Below are the code and all the weights of a small trained network. Each question names an input and a class and asks about switching units off, where a switched-off unit gives its printed mean instead of its output.

import numpy as np


def w(rows, s, z=0):
    codes = np.array(rows[::2]) - 128.0
    scale = np.full(codes.shape[1], s)
    scale[-1] = z or s
    return codes * scale


def f(y):
    return y / 2 * (1 + np.tanh(0.7978845608 * (y + 0.044715 * y**3)))


def log_softmax(a):
    a = a - a.max(-1, keepdims=True)
    return a - np.log(np.exp(a).sum(-1, keepdims=True))


def net(x, mask):
    res = np.array(x, float).reshape(1, 7) / 4 @ E
    y = f(res @ A[0][:, :-1].T + A[0][:, -1])
    res = res + np.where(mask, y, B[0][:, -1]) @ B[0][:, :-1]
    return log_softmax(res[-1] @ U[:, :-1].T + U[:, -1])


A, B = {}, {}
E = w([
[88,250,76,229,115,144,150,175],'x0',
[203,108,170,253,120,210,172,29],'x1',
[193,158,197,126,69,62,167,171],'x2',
[125,54,63,169,52,202,82,76],'x3',
[198,105,97,143,99,114,169,147],'x4',
[71,82,205,126,127,247,138,126],'x5',
[55,58,131,148,16,75,231,114],'x6',
],0.0065)
A[0] = w([
[113,109,128,120,130,174,140,138,109],'neuron 1',
[111,128,137,146,128,153,124,123,136],'neuron 2',
[139,154,88,106,127,81,163,186,112],'neuron 3',
[137,145,108,108,147,125,122,133,20],'neuron 4',
[160,131,114,133,158,133,119,113,56],'neuron 5',
[122,134,134,150,133,138,134,130,74],'neuron 6',
[137,148,124,149,138,136,115,134,66],'neuron 7',
[76,85,44,129,97,149,45,91,160],'neuron 8',
[181,76,161,66,148,154,100,136,91],'neuron 9',
[137,179,107,136,103,142,106,128,102],'neuron 10',
[116,112,145,109,112,129,125,119,42],'neuron 11',
[121,147,140,114,151,116,104,126,15],'neuron 12',
[189,202,81,156,172,163,94,151,181],'neuron 13',
[187,124,101,114,249,143,87,86,139],'neuron 14',
[154,115,140,127,104,120,102,117,134],'neuron 15',
[133,125,157,160,145,198,131,100,165],'neuron 16',
[133,107,114,141,110,135,160,139,104],'neuron 17',
[109,94,107,126,125,150,131,132,131],'neuron 18',
[184,60,97,180,63,159,167,101,170],'neuron 19',
[92,122,107,131,121,111,104,124,157],'neuron 20',
[128,157,115,142,129,116,109,125,83],'neuron 21',
[197,69,175,51,142,157,73,151,165],'neuron 22',
[177,189,97,155,150,159,99,146,141],'neuron 23',
[153,88,120,156,95,139,149,108,123],'neuron 24',
[152,120,149,134,115,130,107,145,176],'neuron 25',
[129,112,164,175,159,232,152,103,133],'neuron 26',
[150,116,142,98,129,126,110,131,173],'neuron 27',
[136,143,138,132,132,113,130,128,67],'neuron 28',
[118,109,111,132,130,157,115,153,121],'neuron 29',
[128,148,135,121,147,129,111,130,2],'neuron 30',
[125,140,130,125,118,131,109,144,173],'neuron 31',
[124,126,90,99,133,96,163,165,94],'neuron 32',
[89,83,117,118,116,193,118,136,81],'neuron 33',
[137,121,144,132,140,96,131,105,120],'neuron 34',
[69,69,108,119,121,210,100,116,141],'neuron 35',
[125,145,137,126,131,105,166,157,72],'neuron 36',
],0.017,0.0028)
B[0] = w([
[129,132,137,142,118,121,126,160,153],'neuron 1',
[117,136,154,131,145,121,140,132,151],'neuron 2',
[100,95,131,61,137,104,77,161,208],'neuron 3',
[123,132,121,150,99,133,149,113,143],'neuron 4',
[115,136,125,140,145,114,125,99,154],'neuron 5',
[132,126,141,127,148,130,124,126,135],'neuron 6',
[135,131,133,140,147,133,131,137,144],'neuron 7',
[77,135,44,79,147,120,147,96,230],'neuron 8',
[189,118,124,75,117,138,129,164,202],'neuron 9',
[145,128,137,135,151,128,129,165,162],'neuron 10',
[136,142,133,145,136,129,133,146,134],'neuron 11',
[147,129,129,137,114,128,156,97,143],'neuron 12',
[150,159,94,182,182,147,162,199,251],'neuron 13',
[96,127,69,104,141,111,133,4,251],'neuron 14',
[145,126,112,125,131,139,135,129,149],'neuron 15',
[105,123,191,123,157,100,106,110,205],'neuron 16',
[151,121,118,134,127,146,104,106,147],'neuron 17',
[105,133,110,147,111,134,120,147,152],'neuron 18',
[210,106,104,160,97,141,118,36,242],'neuron 19',
[131,129,118,103,138,125,125,136,154],'neuron 20',
[131,125,132,136,131,145,133,156,147],'neuron 21',
[201,114,122,39,135,142,154,155,232],'neuron 22',
[142,150,115,167,183,136,131,181,217],'neuron 23',
[165,124,112,140,104,145,136,83,180],'neuron 24',
[140,126,120,117,133,122,145,135,146],'neuron 25',
[126,131,245,130,161,103,111,101,234],'neuron 26',
[139,151,136,95,140,136,141,127,158],'neuron 27',
[113,112,123,121,126,139,125,137,133],'neuron 28',
[117,127,128,127,112,122,140,141,147],'neuron 29',
[135,122,121,142,114,141,144,112,136],'neuron 30',
[139,121,132,115,125,127,141,137,141],'neuron 31',
[100,124,131,92,145,109,64,121,177],'neuron 32',
[81,136,125,163,114,130,112,173,183],'neuron 33',
[114,146,133,104,119,151,150,123,142],'neuron 34',
[55,150,102,148,102,133,152,190,220],'neuron 35',
[115,110,116,96,117,118,91,123,161],'neuron 36',
],0.034,0.013)
U = w([
[193,147,46,82,158,167,143,97,219],'0',
[16,178,119,49,125,98,124,208,175],'1',
[190,118,230,68,137,114,87,120,95],'2',
[133,149,129,148,127,153,68,239,46],'3',
[160,217,157,143,180,180,176,254,213],'4',
[95,208,164,221,168,133,134,100,126],'5',
[172,127,149,148,46,195,145,83,2],'6',
],0.0067,0.0024)

Each question gives the input, the list of numbers given to net, and the class t.
The units are the neurons (one row each of A and B). Each row of codes is followed by its name. A weight is (code - 128) times the scale printed after its matrix; where a second scale follows, it is the last column's (A, B and U).
mask holds one flag per neuron, in row order. A switched-off neuron (its flag False) gives its mean, the last column of its row in B, instead of its output. The means were averaged over made-up inputs and are rounded, as every weight is.
A unit's drop is (log p(t) with every unit on - log p(t) with that unit switched off) / (log p(t) with every unit on - log p(t) with every unit switched off).
The circuit of an input: a set's keep is (log p(t) with only the set's units on - log p(t) with every unit switched off) / (log p(t) with every unit on - log p(t) with every unit switched off). Starting from the 12 units with the biggest drops (on a tie, the unit counted first), units are removed one at a time, each time the one whose removal leaves the highest keep (on an exact tie, the one counted first), for as long as the keep stays at least 0.8.
circuit, biggest first: the units of the circuit, biggest drop first
unit that matters most: the unit with the biggest drop
k most important neurons: the k neurons with the biggest drops, biggest first
drop when u is switched off: that unit's drop, to one decimal
input [-7,-6,4,-5,6,-5,-4], class 2: 2 most important neurons : (neuron 3; neuron 8)
input [7,3,-2,0,5,5,5], class 2: circuit, biggest first : (neuron 26)
input [-1,7,-6,-3,-4,-8,1], class 5: 3 most important neurons : (neuron 22; neuron 9; neuron 8)
input [-6,-6,3,0,-2,-5,0], class 2: 2 most important neurons : (neuron 35; neuron 8)
input [-2,-5,6,4,2,2,2], class 2: 4 most important neurons : (neuron 14; neuron 8; neuron 13; neuron 35)
input [-4,8,2,-3,-8,-1,-8], class 2: 2 most important neurons : (neuron 26; neuron 16)
input [-2,3,6,6,-5,4,1], class 2: 3 most important neurons : (neuron 26; neuron 16; neuron 14)
input [-4,-3,5,-4,-6,8,3], class 4: 2 most important neurons : (neuron 14; neuron 19)
input [7,-5,-5,-8,-4,-7,-2], class 4: 3 most important neurons : (neuron 13; neuron 23; neuron 8)
input [-2,8,4,6,-8,-1,2], class 6: 2 most important neurons : (neuron 19; neuron 24)
input [5,-4,3,-5,5,-6,-8], class 4: 2 most important neurons : (neuron 13; neuron 23)
input [-3,-7,-2,7,6,-8,1], class 1: 2 most important neurons : (neuron 3; neuron 14)
input [0,1,0,0,-7,0,-2], class 5: circuit, biggest first : (neuron 22; neuron 9)
input [3,8,2,6,-1,8,6], class 5: unit that matters most : neuron 26
input [-8,0,5,-7,-6,7,-3], class 2: 2 most important neurons : (neuron 8; neuron 13)
input [1,0,-8,6,4,2,4], class 1: 2 most important neurons : (neuron 8; neuron 35)
input [6,-5,-5,4,4,-7,-8], class 4: 2 most important neurons : (neuron 13; neuron 23)
input [4,-4,-7,7,8,1,-7], class 1: 2 most important neurons : (neuron 8; neuron 14)
input [-8,-6,4,-2,-2,-7,0], class 2: drop when neuron 35 is switched off : 0.1
input [4,6,7,5,0,8,-4], class 5: unit that matters most : neuron 22
input [-3,3,0,-2,-6,5,-1], class 2: drop when neuron 26 is switched off : 0.2
input [-8,3,6,3,-3,1,7], class 6: drop when neuron 8 is switched off : 0.2
input [5,4,3,2,-2,-5,7], class 6: drop when neuron 8 is switched off : 0.1
